Here is a tiny trained network, its code and every weight. The questions are about switching its units off for an input and a class, where a switched-off unit gives its printed mean instead of its output.

import numpy as np


def w(rows, s, z=0):
    codes = np.array(rows[::2]) - 128.0
    scale = np.full(codes.shape[1], s)
    scale[-1] = z or s
    return codes * scale


def norm(h):
    return h / np.sqrt((h * h).mean(-1, keepdims=True) + 1e-5)


def f(y):
    return y / 2 * (1 + np.tanh(0.7978845608 * (y + 0.044715 * y**3)))


def log_softmax(a):
    a = a - a.max(-1, keepdims=True)
    return a - np.log(np.exp(a).sum(-1, keepdims=True))


def net(x, mask):
    res = np.array(x, float).reshape(1, 4) / 4 @ E
    u = 0
    for l in range(3):
        y = f(norm(res) @ A[l][:, :-1].T + A[l][:, -1])
        res = res + np.where(mask[u : u + 10], y, B[l][:, -1]) @ B[l][:, :-1]
        u += 10
    return log_softmax(norm(res)[-1] @ U[:, :-1].T + U[:, -1])


A, B = {}, {}
E = w([
[127,129,126,130,125,128],'x0',
[94,71,166,139,68,114],'x1',
[195,114,105,123,112,181],'x2',
[159,115,117,1,119,109],'x3',
],0.0095)
A[0] = w([
[120,72,114,115,147,196,171],'0.n0',
[132,183,133,150,106,163,129],'0.n1',
[110,7,154,141,66,113,251],'0.n2',
[91,149,176,157,168,84,123],'0.n3',
[98,106,71,169,55,164,62],'0.n4',
[120,124,106,57,125,105,144],'0.n5',
[135,92,164,181,155,143,6],'0.n6',
[136,117,193,50,104,95,136],'0.n7',
[119,93,172,141,140,125,127],'0.n8',
[156,113,146,105,111,143,114],'0.n9',
],0.011,0.0033)
B[0] = w([
[182,161,146,132,102,195,160],'0.n0',
[123,131,168,158,122,156,151],'0.n1',
[89,30,201,135,99,144,254],'0.n2',
[141,117,131,85,181,61,182],'0.n3',
[162,168,148,72,174,178,161],'0.n4',
[50,133,75,107,171,204,206],'0.n5',
[167,116,120,84,89,190,145],'0.n6',
[53,121,68,253,75,56,219],'0.n7',
[85,241,208,6,117,87,142],'0.n8',
[159,30,93,88,75,196,148],'0.n9',
],0.0062,0.0071)
A[1] = w([
[148,133,53,130,165,215,100],'1.n0',
[94,177,96,112,254,60,122],'1.n1',
[58,241,90,136,179,60,112],'1.n2',
[230,111,47,177,203,98,219],'1.n3',
[67,37,161,115,113,73,234],'1.n4',
[65,75,112,160,123,117,113],'1.n5',
[84,98,167,136,146,21,102],'1.n6',
[178,150,104,215,165,125,5],'1.n7',
[139,152,71,25,154,137,37],'1.n8',
[65,77,92,42,71,143,241],'1.n9',
],0.0093,0.0024)
B[1] = w([
[137,216,103,37,142,134,203],'1.n0',
[128,2,142,240,61,248,234],'1.n1',
[121,29,113,148,10,241,233],'1.n2',
[105,186,232,46,164,48,204],'1.n3',
[114,210,1,176,232,181,254],'1.n4',
[136,221,52,58,91,65,185],'1.n5',
[160,228,223,44,177,75,208],'1.n6',
[243,112,153,166,142,103,160],'1.n7',
[137,88,44,67,68,90,172],'1.n8',
[153,217,81,191,172,161,251],'1.n9',
],0.0057,0.007)
A[2] = w([
[97,197,67,75,143,110,81],'2.n0',
[144,191,79,125,151,61,114],'2.n1',
[116,185,215,194,182,96,27],'2.n2',
[180,171,153,165,140,134,107],'2.n3',
[148,196,181,88,143,12,113],'2.n4',
[133,155,247,157,154,175,251],'2.n5',
[134,109,155,88,110,136,148],'2.n6',
[205,196,143,83,146,145,50],'2.n7',
[112,116,113,186,70,178,162],'2.n8',
[117,127,219,165,125,137,116],'2.n9',
],0.012,0.0029)
B[2] = w([
[176,42,230,107,144,102,206],'2.n0',
[97,91,218,150,69,104,178],'2.n1',
[146,140,10,2,161,141,192],'2.n2',
[15,103,83,150,40,67,158],'2.n3',
[181,116,46,211,95,236,174],'2.n4',
[133,161,206,191,131,112,254],'2.n5',
[111,81,125,194,204,143,134],'2.n6',
[87,149,112,134,106,45,179],'2.n7',
[174,95,70,106,121,134,228],'2.n8',
[183,91,195,128,152,157,185],'2.n9',
],0.0086,0.0092)
U = w([
[173,97,215,209,141,194,226],'0',
[129,74,15,123,103,209,188],'1',
[118,227,151,113,242,171,106],'2',
[8,130,110,114,165,42,33],'3',
[150,249,162,187,99,45,6],'4',
[179,134,140,34,100,61,123],'5',
],0.019,0.0025)

Each question gives the input, the list of numbers given to net, and the class t.
The units are the neurons (one row each of A and B). Each row of codes is followed by its name. A weight is (code - 128) times the scale printed after its matrix; where a second scale follows, it is the last column's (A, B and U).
mask holds one flag per neuron, layer by layer. A switched-off neuron (its flag False) gives its mean, the last column of its row in B, instead of its output. The means were averaged over made-up inputs and are rounded, as every weight is.
A unit's drop is (log p(t) with every unit on - log p(t) with that unit switched off) / (log p(t) with every unit on - log p(t) with every unit switched off).
unit that matters most: the unit with the biggest drop
k most important neurons: the k neurons with the biggest drops, biggest first
k most important neurons of layer l: the k neurons of layer l with the biggest drops, biggest first
drop when u is switched off: that unit's drop, to one decimal
input [7,5,-2,1], class 3: 3 most important neurons	(1.n4, 0.n7, 0.n2)
input [-2,4,-7,6], class 3: most important neuron of layer 0	(0.n7)
input [-5,6,0,-8], class 2: 3 most important neurons	(1.n2, 1.n1, 2.n2)
input [-5,0,-8,4], class 1: 4 most important neurons	(1.n2, 1.n1, 0.n2, 0.n5)
input [-1,1,0,6], class 3: 4 most important neurons	(1.n1, 1.n2, 2.n4, 0.n7)
input [-6,3,-1,6], class 3: 3 most important neurons	(0.n7, 1.n1, 1.n2)
input [-2,0,4,6], class 5: 2 most important neurons	(1.n1, 0.n2)
input [1,-4,1,3], class 5: 2 most important neurons	(1.n0, 0.n8)
input [6,1,-3,-8], class 2: 2 most important neurons of layer 0	(0.n5, 0.n7)
input [-8,3,-6,-2], class 2: 2 most important neurons of layer 1	(1.n6, 1.n4)
input [-2,1,1,7], class 1: 4 most important neurons of layer 0	(0.n5, 0.n9, 0.n3, 0.n7)
input [0,-6,2,0], class 4: 2 most important neurons	(2.n7, 1.n3)
input [-1,8,-3,-6], class 2: 2 most important neurons	(2.n2, 1.n4)
input [5,-3,1,-4], class 4: unit that matters most	2.n5
input [-2,-2,7,0], class 4: 2 most important neurons	(2.n7, 0.n5)
input [6,0,3,6], class 5: 4 most important neurons of layer 1	(1.n1, 1.n2, 1.n0, 1.n4)
input [-3,-4,7,1], class 5: 2 most important neurons	(0.n7, 2.n5)
input [-4,1,-1,8], class 3: 2 most important neurons of layer 2	(2.n4, 2.n1)
input [6,7,-1,-3], class 2: 2 most important neurons	(1.n4, 2.n2)
input [4,4,-7,6], class 3: most important neuron	(0.n7)
input [6,8,0,1], class 3: 3 most important neurons of layer 0	(0.n7, 0.n8, 0.n2)
input [-8,-1,-7,8], class 1: 2 most important neurons of layer 0	(0.n2, 0.n5)
input [0,-4,4,-1], class 4: drop when 2.n7 is switched off	0.2
input [1,5,-7,-2], class 2: drop when 1.n6 is switched off	0.3
input [2,-8,3,-8], class 4: drop when 2.n3 is switched off	0.2
